Below are the code and all the weights of a small trained network. Each question names an input and a target symbol and asks about switching units off, where a switched-off unit gives its printed mean instead of its output.

import numpy as np


def w(rows, s, z=0):
    codes = np.array(rows[::2]) - 128.0
    scale = np.full(codes.shape[1], s)
    scale[-1] = z or s
    return codes * scale


def norm(h):
    return h / np.sqrt((h * h).mean(-1, keepdims=True) + 1e-5)


def softmax(a):
    e = np.exp(a - a.max(-1, keepdims=True))
    return e / e.sum(-1, keepdims=True)


def log_softmax(a):
    a = a - a.max(-1, keepdims=True)
    return a - np.log(np.exp(a).sum(-1, keepdims=True))


def net(x, mask):
    ids = ['αβζηθλμξπστφω'.index(c) for c in x.split()]
    T = len(ids)
    res = E[ids] + P[:T]
    u = 0
    for l in range(2):
        r = norm(res)
        for j in range(3):
            rows = slice(3 * j, 3 * j + 3)
            q, k, v = (r @ M[l][rows].T for M in (Q, K, V))
            z = softmax(np.where(np.tri(T) > 0, q @ k.T / 3**0.5, -1e9)) @ v
            o = O[l][rows]
            res = res + np.where(mask[u + j], z, o[:, -1]) @ o[:, :-1]
        u += 3
    return log_softmax(norm(res)[-1] @ U[:, :-1].T + U[:, -1])


Q, K, V, O = {}, {}, {}, {}
E = w([
[155,192,146],'α',
[126,102,164],'β',
[86,163,79],'ζ',
[1,97,142],'η',
[54,219,177],'θ',
[46,66,130],'λ',
[246,142,114],'μ',
[147,213,72],'ξ',
[87,225,183],'π',
[216,136,250],'σ',
[109,211,182],'τ',
[199,61,124],'φ',
[164,213,69],'ω',
],0.017)
P = w([
[244,77,250],'0',
[238,127,192],'1',
[233,132,177],'2',
[232,139,169],'3',
[230,137,165],'4',
[240,140,155],'5',
[219,155,147],'6',
[230,157,156],'7',
[212,160,144],'8',
[223,161,128],'9',
[207,169,124],'10',
[188,179,115],'11',
],0.0024)
Q[0] = w([
[56,106,165],'L0H0',
[169,115,197],'L0H0',
[188,72,224],'L0H0',
[118,127,209],'L0H1',
[66,146,169],'L0H1',
[140,160,105],'L0H1',
[63,121,192],'L0H2',
[152,169,247],'L0H2',
[77,158,86],'L0H2',
],0.013)
K[0] = w([
[7,69,186],'L0H0',
[151,108,187],'L0H0',
[171,77,190],'L0H0',
[133,125,192],'L0H1',
[57,162,184],'L0H1',
[184,92,100],'L0H1',
[33,122,167],'L0H2',
[167,160,192],'L0H2',
[72,206,55],'L0H2',
],0.015)
V[0] = w([
[98,66,183],'L0H0',
[193,131,150],'L0H0',
[178,60,202],'L0H0',
[237,202,124],'L0H1',
[122,151,149],'L0H1',
[49,49,215],'L0H1',
[103,82,103],'L0H2',
[114,43,119],'L0H2',
[115,65,2],'L0H2',
],0.0078)
O[0] = w([
[75,74,134,129],'L0H0',
[28,190,121,144],'L0H0',
[20,129,150,142],'L0H0',
[197,125,62,197],'L0H1',
[41,23,105,158],'L0H1',
[142,170,7,120],'L0H1',
[195,186,151,77],'L0H2',
[213,21,188,65],'L0H2',
[254,82,208,3],'L0H2',
],0.0033,0.0035)
Q[1] = w([
[172,162,62],'L1H0',
[147,181,30],'L1H0',
[109,50,158],'L1H0',
[56,104,90],'L1H1',
[152,197,146],'L1H1',
[196,96,178],'L1H1',
[111,196,153],'L1H2',
[37,103,99],'L1H2',
[4,54,177],'L1H2',
],0.014)
K[1] = w([
[176,109,81],'L1H0',
[166,115,9],'L1H0',
[186,144,234],'L1H0',
[74,133,116],'L1H1',
[197,145,94],'L1H1',
[248,94,138],'L1H1',
[127,151,133],'L1H2',
[98,84,60],'L1H2',
[58,126,45],'L1H2',
],0.014)
V[1] = w([
[41,160,194],'L1H0',
[63,129,32],'L1H0',
[124,115,99],'L1H0',
[86,162,88],'L1H1',
[40,121,101],'L1H1',
[128,151,209],'L1H1',
[60,162,110],'L1H2',
[159,130,181],'L1H2',
[56,205,252],'L1H2',
],0.012)
O[1] = w([
[123,177,126,174],'L1H0',
[143,93,177,101],'L1H0',
[123,112,152,106],'L1H0',
[127,91,95,155],'L1H1',
[170,113,90,141],'L1H1',
[194,157,251,154],'L1H1',
[164,151,148,147],'L1H2',
[111,127,70,154],'L1H2',
[69,130,104,254],'L1H2',
],0.011,0.0056)
U = w([
[117,199,202,174],'α',
[72,133,215,148],'β',
[157,67,95,254],'ζ',
[39,56,162,117],'η',
[125,102,149,71],'θ',
[94,4,171,186],'λ',
[211,123,192,206],'μ',
[174,148,102,111],'ξ',
[125,101,142,76],'π',
[58,109,17,67],'σ',
[120,103,143,56],'τ',
[171,60,223,250],'φ',
[188,154,101,99],'ω',
],0.015,0.0049)

Each question gives the input, a string of symbols that net reads in full, and the target symbol t.
The units are the heads (3 rows each of Q, K, V and O). Each row of codes is followed by its name. A weight is (code - 128) times the scale printed after its matrix; where a second scale follows, it is the last column's (O and U).
mask holds one flag per head, layer by layer. A switched-off head (its flag False) gives its mean, the last column of its rows in O, instead of its output. The means were averaged over made-up inputs and are rounded, as every weight is.
A unit's drop is (log p(t) with every unit on - log p(t) with that unit switched off) / (log p(t) with every unit on - log p(t) with every unit switched off).
The circuit of an input: a set's keep is (log p(t) with only the set's units on - log p(t) with every unit switched off) / (log p(t) with every unit on - log p(t) with every unit switched off). Starting from all 6 units, units are removed one at a time, each time the one whose removal leaves the highest keep (on an exact tie, the one counted first), for as long as the keep stays at least 0.8.
circuit, biggest first: the units of the circuit, biggest drop first
unit that matters most: the unit with the biggest drop
which heads matter: for each layer, one digit per head in row order, 1 if its drop is at least 0.15 and else 0, layers parted by /
drop of u: that unit's drop, to one decimal
input λ σ φ φ ω η, target σ: unit that matters most	L1H0
input θ ζ β ω φ λ β σ β, target σ: which heads matter	111 / 110
input τ λ π ζ β ξ η ζ, target ζ: which heads matter	001 / 111
input φ α θ τ ω α τ λ π ω ω λ, target λ: circuit, biggest first	[L0H2, L1H2, L1H1]
input λ θ ω σ ξ ξ α, target σ: which heads matter	000 / 001
input ξ λ θ λ ω μ σ φ φ, target σ: circuit, biggest first	[L1H0, L0H0]
input ζ λ η ζ μ ξ φ μ θ π σ, target α: which heads matter	000 / 100
input φ η ω φ ζ φ ζ, target ζ: circuit, biggest first	[L1H2, L1H0, L1H1]
input σ η λ α α θ τ η, target σ: which heads matter	100 / 110
input ζ θ η π σ β, target σ: which heads matter	001 / 110
input σ τ ω λ φ, target σ: which heads matter	000 / 101
input ω α λ ζ λ α ζ φ θ ω σ α, target σ: which heads matter	001 / 001
input φ π λ α π β φ, target φ: which heads matter	101 / 010
input η π φ ω ζ ζ α μ σ ξ τ λ, target σ: circuit, biggest first	[L1H0, L1H1]
input π σ η α ζ π α ξ, target σ: unit that matters most	L1H2
input θ π σ λ η ω ξ ω, target σ: which heads matter	000 / 001
input μ ω σ λ σ σ ω η μ, target σ: which heads matter	000 / 001
input η ζ λ θ π β η σ, target α: circuit, biggest first	[L1H0, L0H0]
input η ξ λ η σ τ ω, target σ: drop of L1H0	0.1
input ζ η π β σ μ μ φ μ, target σ: drop of L1H1	0.1
input ξ η η α α τ ζ μ ζ φ λ, target λ: drop of L1H0	0.1
